[-22 -37 -30  50 -29  51   1] -> K169
[-30 -13  31  -2  11   5  23] -> K454
[ 31 -13 -30 -87 -25  16 -43] -> K245
gone K169: [  1  51 -22 -30 -29 -37]
[50]
then: [-30 -13  31]
[-2 11  5]
gone K169: [-22 -37 -29   1  51 -30]
[50]
gone K169: [-22  51 -37   1  50 -29]
[-30]
gone K454: [ 11  23 -30   5  -2  31]
[-13]

[-12  52   3   9  16  -1  -1  -4  35  -4   2   4  51] -> K342
[ 34 -14  -3   6   3   4  -2 -10  -3 -10   0 -13 -22] -> K49
[ -5 -34  -9 -15  -9  -9  -1  -1  -8  -5   2 -32 -35] -> K178
[ -5 -34  -9 -15  -9 -68  -1  -2 -37   6  -1 -69 -57] -> K376
[-7 49 -5 73 65  3 -2 -2 22 -5  1 46 38] -> K887
[ 37  23  -8 -46 -34  10  -3   5  13   3  -2  28  19] -> K297
then: [52  3  9 16 -1 -1 -4 35]
[-4  2  4]
then: [ -5 -34  -9 -15  -9  -9  -1  -1  -8]
[ -5   2 -32]
gone K342: [ 51  35 -12  52  -1   2   9  -4   4  -1  16  -4]
[3]
gone K376: [  6  -5 -34 -15  -9  -1  -1 -68 -37  -9 -57  -2]
[-69]
then: [-4 35]
[-4  2  4]
then: [-12  52   3   9  16  -1]
[-1 -4 35]

[-12 -22   0 -24  -2  27 -16   5   6   8   0   3 -14  27  -1   7 -12  -9
  -4  10  16   3   0  -8  10  -7  12  -1   4   0] : K702
[ 18   6   1  20   1  41  13  -8  22   0  -1  18 -29   9   1 -23  -3  -6
  -5  -4 -12   8 -12  -7   5  11  -5   2  -5  -1] : K550
[ 29  -8  -1  11   2  -6 -70   2   8  -7  -1 -23  -5  37   0   6  -2  11
   0  31  21 -20   5   7 -36 -16 -16   8  -7  -5] : K194
[ 18   6   1  20   1  41  13  -8  22   0  -1  18 -29   9   1 -23   7 -18
  -2   3  46  37  -1   4  18 -14   1   1   1  -2] : K566
[ -6   5  -2   8  -4   8  -2  -8   9   1  -1  12 -10   7   6   3   6   1
   4 -17   2 -15  -8  -8 -16   0   4 -22   5   1] : K79
[-10   7   1   9  -4   6   3 -13   0  -3  -2  -4   0   3  10  -6  -3  -6
  -5  -4 -12   8 -12  -7   5  11  -5   2  -5  -1] : K173
[ 17  -3   2  41   2  -9   2   0 -20   7   0  33  19  26  -4 -33  -4 -21
   1  15 -20  39  -4  17 -23  33   0  -7   1   0] : K937
[ -6   5  -2   8  -4   8  -2  -8   9   1  -1  12 -10   7   6   3   6   1
   0  -9   2 -18 -16  23 -35 -26 -36 -45  14   6] : K865
then: [ 3  6  1  0 -9  2]
[-18 -16  23]
gone K173: [-13  -4   8 -12  -4   1   5  -6 -10   9 -12   3  10  11   3  -4  -2  -6
  -5   2   0  -3  -5   7   0   6  -5  -3  -1]
[-7]
then: [-4 10 16]
[ 3  0 -8]
then: [-2 -4  0  3]
[10 -6 -3]

[ 20 -21 -17   3   1  24  -9   0  -1  35  16  -7  16  -4  -3  45   0 -10
  -9  -3 -58   0  38   4 -29  20 -28  -1  25   1 -43  26  26  44   9  28
 -62 -23] : K355
[  1  -1  -6 -27   5 -15   6   2  -1  -9  15  -4 -14   1 -27  24  -7 -17
   5   6  17  -7   7   2  12   7  24   4  22 -30  17  -8  -9 -22 -22 -12
  15   7] : K763
[  0  -5 -15   5   1   0  -4  -6 -10  25   0   5  11 -16  -3 -16   4   3
  -4  -1 -10  -1 -14  -6   0   3 -11 -10 -13  15 -13   2   9  30  12   8
 -15  -2] : K95
[  7  -5   7 -74   6  22   0 -10   2  -3   3   6  28  -1 -51  22  14 -25
  12   3  20 -32   6   6  22  -7  16 -16  18 -60  26  12  -5  13 -28  -4
   9 -31] : K761
[ -3  21  -6  -6  13 -16  -2 -10  -6 -28   3   2 -26  -4   9  45   9 -18
  15   8  63  -5  44  -4 -44  -2   2   0  27 -31 -54   7   1 -30 -25 -12
  68  19] : K285
gone K285: [ -6   9  -4   2 -16   9  -6   1  15   7 -18 -28 -25  63 -26  19 -12   3
  27  68  -4 -31   8  21 -54  -2  -6   0   2 -44  -5 -30  45  44  -2  13
 -10]
[-3]
gone K761: [-10  14  -5 -74 -16   2  12   7  12  -1   6  20  13  18   6   3   6  26
 -51  -7  16   6  -3   9  28  -4   3   0  22   7  22  22 -60 -31 -25  -5
 -28]
[-32]
then: [ 0 -1]
[35 16 -7]

[ 13 -16  14  21  21  15 -11  29] = K204
[ -3   7 -13  -6  14  -7  -2   9] = K567
[  7  10 -13 -10   7 -16 -16  13] = K910
[-29  11  -4 -16 -26 -23  13 -35] = K15
[-78   4  57  -7   9 -28  19  -7] = K333
[-34  17  22  -5  -3  -8   2  34] = K395
[-16  14  13   5   8 -12   1  11] = K146
[-10  -1  10  -2 -12   6   1  -2] = K537
[  8 -27  10  16  25   0   0 -14] = K181
[ 16 -13 -10  26   4  38  14  -9] = K347
[ -5   0 -15  14 -16  30  23  16] = K939
then: [  7 -13  -6]
[14 -7 -2]
then: [22 -5 -3]
[-8  2 34]
then: [-16  14  13]
[  5   8 -12]
then: [-5 -3]
[-8  2 34]
diff K15: [-29  11  -4 -16 -26 -24  13 -35]
6, [-23]
gone K537: [  1   6 -12  -2 -10  -2  10]
[-1]
gone K567: [ -2   9  14 -13  -6  -3  -7]
[7]

[-59  38  64 -32 -12  30  31  -9 -12   4 -18  56  17 -11  11  39  21  11] : K154
[ 26  32  83 -10 -15  78  -2 -75  19  26 -36  24 -21 -38  47  40  21 -57] : K933
[  2 -22  23 -44 -19  39 -46 -34  28  18 -30  23   8  16  22  11  36 -58] : K816
[-39 -36  93 -53 -62  16  74  -3 -56   6 -39  57  26  -6  11  17  29  -5] : K663
[-49  -9  66 -50   5  82   5 -50   7  26 -14 -13 -13  26 -10  14  39 -73] : K152
[ 19   2  80 -40 -33  53  35  -8 -17 -21 -19  64 -25   6  39 -18  35 -59] : K432
[  5 -50   7  26 -14 -13 -13  27  18 -11 -11  -7  11  32  22  12  35 -63] : K264
then: [  5 -50   7  26 -14 -13 -13  26]
[-10  14  39]
diff K432: [ 19   2  79 -40 -33  53  35  -8 -17 -21 -19  64 -25   6  39 -18  35 -59]
3, [80]

[ 16   6 -15  26 -13   2   9 -23  13   9 -14  19]  K207
[ -7 -14  -9  19  -8 -36  30  13 -33  -3 -18  14]  K31
[  7 -20 -36  53 -17 -84  60  -4 -12  17 -50  39]  K574
[ -6 -29 -14  30  -8 -56  33  18 -21   5 -29  17]  K27
[ 28 -17 -42  81 -23 -60  57 -40   3  45 -53  43]  K325
[ -2 -14 -15  34 -13 -48  41  11 -24   6 -29  27]  K115
[ -6 -29 -15  30  -8 -56  33  18 -21   5 -29  17]  K861
[ 24 -14 -42  68 -15 -48  33 -36   6  37 -29  27]  K766
diff K861: [ -6 -29 -15  30  -8 -56  33  18 -20   5 -29  17]
9, [-21]
gone K574: [-84  53 -12 -20   7 -17  -4  60 -36 -50  39]
[17]
diff K325: [ 28 -17 -42  81 -22 -60  57 -40   3  45 -53  43]
5, [-23]
gone K115: [ -2 -48   6 -24 -13  34 -14  11  41  27 -15]
[-29]

[ -1  -2  20 -61 -35] -> K521
[ 80  -3  67 -73 -65] -> K715
[  0  -1 -30  45  27] -> K133
[17 16 42 52 28] -> K33
[ 22 -12  37  68  36] -> K732
[25 17 84 -8 -7] -> K221
[ 18  14  85 -69 -44] -> K436
[ 7  6 17  6  2] -> K467
diff K467: [ 7  5 17  6  2]
2, [6]
diff K221: [26 17 84 -8 -7]
1, [25]
which: [17 16 42 52 28]
K33

[ 24   1   9  38   1 -10  10  -3  23   0  25] = K799
[-30  -4 -27  32  69   0  -5  18  29  -2 -40] = K460
[-20   1  39  48  47  52   3  19 -28 -21 -44] = K776
[ 42  16 -42 -66  11  21  39  -9 -27  11  66] = K20
[ 30  -7  10  14 -64 -23  10  12  16   7  44] = K274
[-28  -1  22  34  10 -15 -33  11 -57   4 -29] = K726
[ 27  14  29  14 -64  -5   1  -1  -8  -7  30] = K845
[ 41  -8   1  27  28  40  19   1 -69   2  35] = K218
[ 42  16 -42 -66  11  21  39  -9 -27  16 -47] = K408
[ 35 -12 -18 -56 -53  -5  -8 -21 -17  -5  47] = K87
gone K460: [ 18  -4  32   0  29 -40  -5 -30 -27  -2]
[69]
diff K776: [-21   1  39  48  47  52   3  19 -28 -21 -44]
1, [-20]
diff K20: [ 42  16 -42 -66  11  22  39  -9 -27  11  66]
6, [21]

[ 66  38  81  -4  37 -17  16 -23 -16   0]  K216
[ 19  -3 -32  24  -8  32   0  -8 -80 -31]  K585
[ 27  10  -8  31  15  24   2 -22 -93 -18]  K711
[-68 -31  24  40  40 -47 -21   2  39  66]  K889
gone K216: [-17  66 -16  81  37   0  -4 -23  38]
[16]
diff K889: [-68 -31  24  40  40 -47 -20   2  39  66]
7, [-21]
diff K711: [ 27  11  -8  31  15  24   2 -22 -93 -18]
2, [10]
diff K711: [ 27  10  -8  31  16  24   2 -22 -93 -18]
5, [15]

[  7 -41  10 -23  77  11  15 -10 -77 -61 -24  -2  69  -1   5   0] = K625
[ 16  48  54 -51 -60  48 -33  48  58  74 -47 -69 -23  49  21  -9] = K326
[ 11  13 -10 -23 -62  11  15 -10 -77 -61 -24   3  69  -1   5 -50] = K786
diff K625: [  7 -42  10 -23  77  11  15 -10 -77 -61 -24  -2  69  -1   5   0]
2, [-41]
which: [  7 -41  10 -23  77  11  15 -10 -77 -61 -24  -2  69  -1   5   0]
K625
gone K786: [  3 -10  11  15  11 -23  -1 -62  69   5 -77 -24 -50  13 -10]
[-61]
diff K786: [ 11  13 -10 -23 -62  11  14 -10 -77 -61 -24   3  69  -1   5 -50]
7, [15]
gone K625: [ -2 -24   0 -10 -23   5  15  10  69   7  77  11 -61 -41 -77]
[-1]

[  2   6 -13  -5  -9   0]  K544
[-30  -5  11  -3  -4  -6]  K747
[ -2  49 -57  56  52  10]  K809
[-28  19 -66  39  50 -24]  K48
[ 39  14  28  -5 -23  54]  K187
[ 42  28  11  14 -15  41]  K391
[ 16 -35 -29 -41  -1 -23]  K392
[ 16 -35  -6 -41  -1 -23]  K51
[  5   3 -16   0   4   1]  K972
[-28  19  20  35 -15  60]  K857
[ 30  19   7  12 -11  30]  K360
[-69  -9 -11  -7  28 -43]  K810
gone K857: [ 20 -28  60 -15  35]
[19]
diff K391: [ 42  28  10  14 -15  41]
3, [11]
diff K810: [-69  -9 -11  -6  28 -43]
4, [-7]
then: [19 20]
[ 35 -15  60]
diff K810: [-69  -9 -12  -7  28 -43]
3, [-11]
then: [28 11]
[ 14 -15  41]
diff K51: [ 16 -36  -6 -41  -1 -23]
2, [-35]

[-53 -67  29  65  30 -29 -29 -32] = K622
[ 25 -32   1  31  19 -11  11  40] = K959
[-20   1 -32  31   6  -9  -3 -51] = K318
[-53 -67  29  65  30  80  61   5] = K26
then: [  1 -32  31   6]
[ -9  -3 -51]
then: [  1 -32  31]
[ 6 -9 -3]

[  2  -1  -3 -30  -4   5   6  -1  -1 -31 -13 -11   0   6  28 -16  -7 -14
 -13 -42  -2   5 -16   1  -5 -42   3  -4  -1   5]  K380
[  2  -1  -3 -30  -4   5   6  -1  -1 -31 -13 -11   0   6  28 -16  -7 -14
 -13 -13  12 -21 -41   7  -6  -9 -17   6   0   1]  K911
[  1 -12   3  17 -13  -1 -10  -8   6 -36  12 -22  -1 -26  18  15  -4  -2
 -74  72   4  19 -63  -5   5   6   2  -2   0  10]  K612
[  2  -1  -3 -30  -4   5   6  -1  -1 -31 -13 -11   0   6  28 -16  -7 -14
 -13 -13  12 -21 -41   7 -14   6   3 -24   0  -7]  K114
[  5   2  -5  13  10   6  30   8  -4 -37 -11 -14   3   6  18   7   9 -14
  -2 -54   8 -13 -47   9   1  17   7 -13   1  -3]  K672
gone K380: [-31  -3   5 -42   0 -13  -4 -16 -30   2   6   6  28  -1   5   3  -1   5
   1 -11  -1 -16  -4  -2  -1 -42 -14 -13  -5]
[-7]
then: [ 7 -6]
[ -9 -17   6]
gone K672: [ 17   8   1  10 -47   1   7 -14 -37  18   7   5   6  -4  30  -2 -11  -5
   3   2   9 -13 -13   8 -54   6  13   9 -14]
[-3]
then: [ -4  -2 -74]
[72  4 19]
diff K380: [  2  -1  -3 -30  -4   5   6  -1  -1 -31 -13 -11   0   6  28 -16  -7 -14
 -13 -43  -2   5 -16   1  -5 -42   3  -4  -1   5]
20, [-42]

[-34 -22  -6  26 -37 -17 -21  40   7  -2 -13  20   0  -9   7  36  11   7
 -24 -11 -15  -1   0  41   7  17  31 -17 -34  25  26  34  11  18  -6] : K606
[-16  -6  34  18  13 -26   4   1   5  32  27  27 -44 -18  13  -3 -15  24
  15 -25  21   1  17  -6 -17  -2 -37  -8  11  51  10  19  27  -5 -14] : K793
[-23  10  34   7  42  -4   4  10   5  15  27  24 -34  -9  20 -28 -26   0
  12 -68  -2  -1 -18  19 -17 -31 -37  15  37  19   6   7  16 -19 -23] : K439
[-16 -22  26  10  13  -4   2   4   4  32  11  29 -44  -1  23  11  -2 -10
   9 -68   1 -18  10  41   1 -26 -20 -14  31  57  16  34  27  14 -16] : K118
[-42  17 -14  29 -44 -26   4  44  11 -15 -13  10   9 -25 -20  26  -8  -3
 -24   3 -12  13 -18  26   1  21  26 -11 -34 -32  15  19   3   4   1] : K59
[  6  -9 -14  32 -44  14  12  25 -10  11   5  -2 -10  -4  -6 -28 -10  -6
 -14  17  24 -20  17   8  -6  26   3   4  -8   6   6 -16  -2 -42   7] : K313
[-13   9   9 -25  42  17 -11  22 -10 -19  -1   5   9 -11  10 -23 -26 -10
   5 -68 -18   3 -25  12   5 -31 -14  15  37   0  24 -16  -4 -42 -10] : K131
diff K131: [-13   9   9 -25  42  17 -11  22 -10 -18  -1   5   9 -11  10 -23 -26 -10
   5 -68 -18   3 -25  12   5 -31 -14  15  37   0  24 -16  -4 -42 -10]
10, [-19]
diff K313: [  6  -9 -14  32 -44  14  12  25 -10  11   5  -2 -10  -4  -6 -28 -10  -6
 -14  18  24 -20  17   8  -6  26   3   4  -8   6   6 -16  -2 -42   7]
20, [17]
then: [-20  26  -8  -3 -24   3 -12  13]
[-18  26   1]
then: [-13  10   9 -25]
[-20  26  -8]
which: [-16  -6  34  18  13 -26   4   1   5  32  27  27 -44 -18  13  -3 -15  24
  15 -25  21   1  17  -6 -17  -2 -37  -8  11  51  10  19  27  -5 -14]
K793
diff K59: [-42  17 -14  29 -44 -26   4  44  11 -15 -13  10   9 -25 -21  26  -8  -3
 -24   3 -12  13 -18  26   1  21  26 -11 -34 -32  15  19   3   4   1]
15, [-20]

[  0   1 -30  26  23] -> K529
[-17 -21   0  -2 -13] -> K961
[-53  -1  44  81  13] -> K410
[ 10  29  26 -20 -38] -> K894
diff K410: [-53  -1  44  81  14]
5, [13]
which: [-17 -21   0  -2 -13]
K961
diff K961: [-17 -22   0  -2 -13]
2, [-21]
gone K410: [ -1  81 -53  13]
[44]

[ 15 -41  -9   2  13  69 -36 -29 -24  -2 -10 -23  32  30  27  34   6  15
 -11   0  -6   9  46 -14  18  -1   3  33   7 -38  13  -3]  K340
[ 17 -48 -10   5  12  74 -37 -26 -14   1 -20 -15  26  39  33  27   1   4
 -11   0  -6  -5  38 -25  13   0   4  23   0 -30  23  -8]  K407
[ 15 -41  -9   2 -19  69 -36 -29 -24  -2 -10 -23  32  30  27  -7   6  15
 -12   0  -6   9  46   4  18  -1   3  33   7 -38  13  -3]  K842
gone K407: [ 39 -30  33 -10   1   0 -37   4  17  -5  26 -26  27   5  23   4   1 -20
  12  13 -14  -6 -15  23  -8   0   0 -11  38  74 -48]
[-25]
then: [-25  13   0   4  23   0]
[-30  23  -8]

[ -5  -2 -21  -2   1  31 -12 -85   0] -> K322
[ -5  -2 -21  -2   1  31  21  -8  18] -> K564
[ 33   6 -43 -27  -5  13 -42 -31   2] -> K434
[ -3 -21  -2  -2  14 -26  -9 -20 -10] -> K627
[ 2 17  6 24  0  0 -1 13 17] -> K731
[  1  32 -21  -2   1  31 -12  12  -5] -> K616
[-16  -2 -24   3   9  43  -7  29   2] -> K186
[ 15  15  13 -12 -30  13  39  13   9] -> K877
[ -5  -2 -21  -2   1  31 -16  54  42] -> K782
which: [ -5  -2 -21  -2   1  31  21  -8  18]
K564
which: [ -5  -2 -21  -2   1  31 -16  54  42]
K782
gone K627: [-10  -2  14 -20  -2  -9 -21 -26]
[-3]

[ -6 -20  54 -16 -22 -54  -7  -7   6  -5   0  11 -17 -11  -3   4  -8   1
 -28  -6  89   0  -6  27  21   5   2   2  10 -13 -27 -10 -10 -15   5   4
 -18] -> K121
[ -4 -38   0  -3 -23 -14  29   0  -3 -21  18  -6 -33   3  18  14  -5   3
  -3   8 -22  10  -5  18   0  15  -4  10 -25  10 -11  18  24 -44 -33 -22
  -4] -> K361
[ -4  -2 -18 -16  15  10 -21  33 -11  14   5   5  25  -5   9   6  15 -25
  10   4  45 -12 -21   7   2   4   1  16   3   4 -17  24   3 -35   6 -46
   0] -> K874
[-16 -61  32  26   2  23 -11  20   3  -6   1  21  -8 -21  20  -4  -1 -46
   9  -5  24  15   1  27  -9  35   5  -4  13   1  -8 -22   1   3   2  -2
  16] -> K717
[-12 -23  26  23  -1 -18 -37  -7  -5  -9  -6 -24  19 -14 -12  19   0 -32
  19  -5  49  -3  16   6  -1 -19  -5 -12   2 -25 -12   4   1  28  31   3
 -27] -> K253
[ 15   6  15  29 -23  26 -34  17   1  -4   3  -8   4  14   2  -4   3  26
   4   6   2  -4  13  43 -10 -17 -10   5  -7  16   0   1   0 -18  -1   3
   2] -> K570
[  2  -6  11  -8  10  -3   1  -2   1  -3   7  20 -15 -13 -15 -15  11 -33
  -7  -6   4 -11   7  11  11  -9   2 -17   0 -14   6  21  -4  40 -20 -14
   6] -> K713
gone K253: [ 28 -32  23  -5 -18 -14   1  19  -9   3 -24  -5  19   2 -12  26  -1 -37
  19   4 -12   6   0 -27  49  31 -12 -23  -3  -6  16  -5 -12  -1  -7 -25]
[-19]
diff K874: [ -4  -2 -18 -16  15  10 -21  33 -11  14   5   5  24  -5   9   6  15 -25
  10   4  45 -12 -21   7   2   4   1  16   3   4 -17  24   3 -35   6 -46
   0]
13, [25]
then: [  7  20 -15 -13 -15 -15]
[ 11 -33  -7]
gone K361: [ 18   3  -6 -33 -44 -14  18  -3  -3  14  -5 -33 -23 -25  -5   0   3  -4
   0  -3  18   0 -38  10 -11  10  24  -4   8  18 -22  29  10  -4 -22 -21]
[15]

[ 19  31 -15  -3  -8 -14   6   8] = K174
[-51 -23  13  27  34  -3 -10 -29] = K471
[ -5 -67  28  25  11   5 -22  -2] = K220
[ -5 -67  28  25  11   5 -37  -9] = K801
[-64 -42  32 -36  -7  41   3 -28] = K330
diff K471: [-51 -23  13  28  34  -3 -10 -29]
4, [27]
diff K174: [ 19  31 -16  -3  -8 -14   6   8]
3, [-15]

[  6   2   2  26   2  -3  -7  13  -1   4  14  -4  -6   2   9  -9 -67  -2
  -7 -14  10  -6  19   5 -12   3] : K714
[ 13  -3   4  14   4  -2   5 -25   7   2  23  -2   5   4 -36  38  19  -4
 -26   3   4   5   6   8  -3   0] : K442
[ -9 -69  -2  -7  -4   3  -7  14  -1   2 -16   0  -2  -1  17 -14   1   2
  11  -7  -8  -1   1  -5   1   0] : K140
[ 11   4  -1 -14   4   0  -3   5   1  -2  -4   0  -4   3   2  32  -3   4
   4   4  -7  -3 -12  -8   2   1] : K108
then: [ -9 -67  -2]
[ -7 -14  10]
then: [13 -1  4 14]
[-4 -6  2]
which: [ -9 -69  -2  -7  -4   3  -7  14  -1   2 -16   0  -2  -1  17 -14   1   2
  11  -7  -8  -1   1  -5   1   0]
K140
gone K714: [ 10   2   2   3  -7  -6  -6  -7 -12  19 -14   4  13  -4  -9   6  -1 -67
  -2  26   2   9   2  14  -3]
[5]

[ -6   8   1  -4 -38  -1   8] = K919
[  1  -6   8  13 -38  33   8] = K925
[  1  -6   1  13 -38  -1   8] = K618
[ -1   0   1 -15 -17  -8   2] = K185
then: [ 8  1 -4]
[-38  -1   8]
diff K925: [  1  -6   8  13 -38  33   7]
7, [8]
then: [ 1 -6  1]
[ 13 -38  -1]
gone K618: [  8 -38   1  -6   1  13]
[-1]
then: [-6  8  1]
[ -4 -38  -1]
which: [  1  -6   8  13 -38  33   8]
K925

[ 63  81  10 -18   0   6  -3  20  -1  -2  18   6   1  -3] -> K826
[ 63  81  10 -18   0   6   1  14 -11   7  12 -16  -5  -2] -> K292
[ 63  81  10 -18   0   6   1  20  -1  -2  18  -3   1  -3] -> K197
[63 81 10 -7  0  6 -3 20 -1 -2 18  6  1 -3] -> K300
diff K292: [ 63  81  10 -18   0   6   1  14 -11   6  12 -16  -5  -2]
10, [7]
diff K300: [63 81 10 -7  0  5 -3 20 -1 -2 18  6  1 -3]
6, [6]
diff K300: [63 81 10 -7  0  6 -3 20 -1 -2 17  6  1 -3]
11, [18]
gone K197: [ 20  81  -3   6  -1  18  63   0   1  10   1  -3 -18]
[-2]
which: [ 63  81  10 -18   0   6   1  14 -11   7  12 -16  -5  -2]
K292

